Here is a tiny trained network, its code and every weight. The questions are about switching its units off for an input and a class, where a switched-off unit gives its printed mean instead of its output.

import numpy as np


def w(rows, s, z=0):
    codes = np.array(rows[::2]) - 128.0
    scale = np.full(codes.shape[1], s)
    scale[-1] = z or s
    return codes * scale


def f(y):
    return np.maximum(y, 0)


def log_softmax(a):
    a = a - a.max(-1, keepdims=True)
    return a - np.log(np.exp(a).sum(-1, keepdims=True))


def net(x, mask):
    res = np.array(x, float).reshape(1, 3) / 4 @ E
    y = f(res @ A[0][:, :-1].T + A[0][:, -1])
    res = res + np.where(mask, y, B[0][:, -1]) @ B[0][:, :-1]
    return log_softmax(res[-1] @ U[:, :-1].T + U[:, -1])


A, B = {}, {}
E = w([
[128,82,94,115,169,25],'x0',
[216,95,172,8,137,209],'x1',
[89,122,148,84,74,82],'x2',
],0.014)
A[0] = w([
[131,173,138,177,165,88,80],'N0',
[135,98,101,88,175,117,126],'N1',
[151,152,93,218,103,83,117],'N2',
[121,86,210,85,67,65,181],'N3',
[177,178,97,210,244,188,143],'N4',
[96,176,142,121,22,76,156],'N5',
[154,142,149,163,102,196,69],'N6',
[66,219,161,135,46,118,151],'N7',
[185,73,136,71,120,66,59],'N8',
[167,97,109,118,238,139,122],'N9',
[132,123,141,69,122,162,81],'N10',
[205,111,153,97,74,127,92],'N11',
[201,58,63,107,219,136,118],'N12',
[106,98,94,86,160,57,176],'N13',
[215,125,125,129,133,128,123],'N14',
[179,124,157,59,70,145,10],'N15',
[114,105,212,173,109,187,152],'N16',
[131,154,36,168,150,125,98],'N17',
[82,211,126,148,225,95,59],'N18',
[140,118,99,166,140,115,71],'N19',
[115,19,141,138,150,68,58],'N20',
[119,104,134,103,239,130,117],'N21',
],0.011)
B[0] = w([
[151,175,164,106,130,157,179],'N0',
[181,100,96,138,105,170,179],'N1',
[129,183,162,104,110,84,235],'N2',
[76,159,134,137,178,30,247],'N3',
[99,254,185,106,216,90,244],'N4',
[170,91,58,132,105,155,239],'N5',
[142,147,151,79,147,144,175],'N6',
[144,25,62,219,80,156,239],'N7',
[175,131,118,118,97,177,189],'N8',
[171,79,74,128,89,151,202],'N9',
[106,175,126,137,146,88,190],'N10',
[148,187,165,135,223,107,199],'N11',
[148,110,44,172,51,200,225],'N12',
[163,171,147,46,160,113,248],'N13',
[124,133,128,142,100,150,184],'N14',
[89,183,162,191,173,88,196],'N15',
[88,195,171,116,167,53,204],'N16',
[116,151,131,85,181,121,189],'N17',
[155,154,162,68,156,168,182],'N18',
[217,89,147,41,99,185,150],'N19',
[71,232,185,166,223,85,188],'N20',
[131,97,55,132,111,140,179],'N21',
],0.0084,0.011)
U = w([
[106,159,159,178,200,101,81],'0',
[199,154,163,8,179,177,62],'1',
[197,37,66,164,52,218,253],'2',
],0.012,0.00044)

Each question gives the input, the list of numbers given to net, and the class t.
The units are the neurons (one row each of A and B). Each row of codes is followed by its name. A weight is (code - 128) times the scale printed after its matrix; where a second scale follows, it is the last column's (A, B and U).
mask holds one flag per neuron, in row order. A switched-off neuron (its flag False) gives its mean, the last column of its row in B, instead of its output. The means were averaged over made-up inputs and are rounded, as every weight is.
A unit's drop is (log p(t) with every unit on - log p(t) with that unit switched off) / (log p(t) with every unit on - log p(t) with every unit switched off).
The circuit of an input: a set's keep is (log p(t) with only the set's units on - log p(t) with every unit switched off) / (log p(t) with every unit on - log p(t) with every unit switched off). Starting from the 12 units with the biggest drops (on a tie, the unit counted first), units are removed one at a time, each time the one whose removal leaves the highest keep (on an exact tie, the one counted first), for as long as the keep stays at least 0.8.
units of the circuit, in order: the units of the circuit, biggest drop first
k most important neurons: the k neurons with the biggest drops, biggest first
drop of u: that unit's drop, to one decimal
input [-1,-4,6], class 2: most important neuron : (N7)
input [0,-6,5], class 2: 2 most important neurons : (N7, N5)
input [0,-5,4], class 2: units of the circuit, in order : (N7, N4)
input [6,0,-2], class 1: 4 most important neurons : (N7, N13, N20, N5)
input [5,0,-8], class 1: 2 most important neurons : (N4, N7)
input [2,-8,0], class 1: 2 most important neurons : (N18, N19)
input [5,5,0], class 2: 2 most important neurons : (N12, N4)
input [0,-1,2], class 2: 2 most important neurons : (N4, N20)
input [6,2,-8], class 2: 2 most important neurons : (N12, N9)
input [4,-8,-7], class 1: drop of N19 : 0.1
input [3,1,-5], class 2: drop of N12 : 0.3
input [-1,8,3], class 0: drop of N15 : 0.5
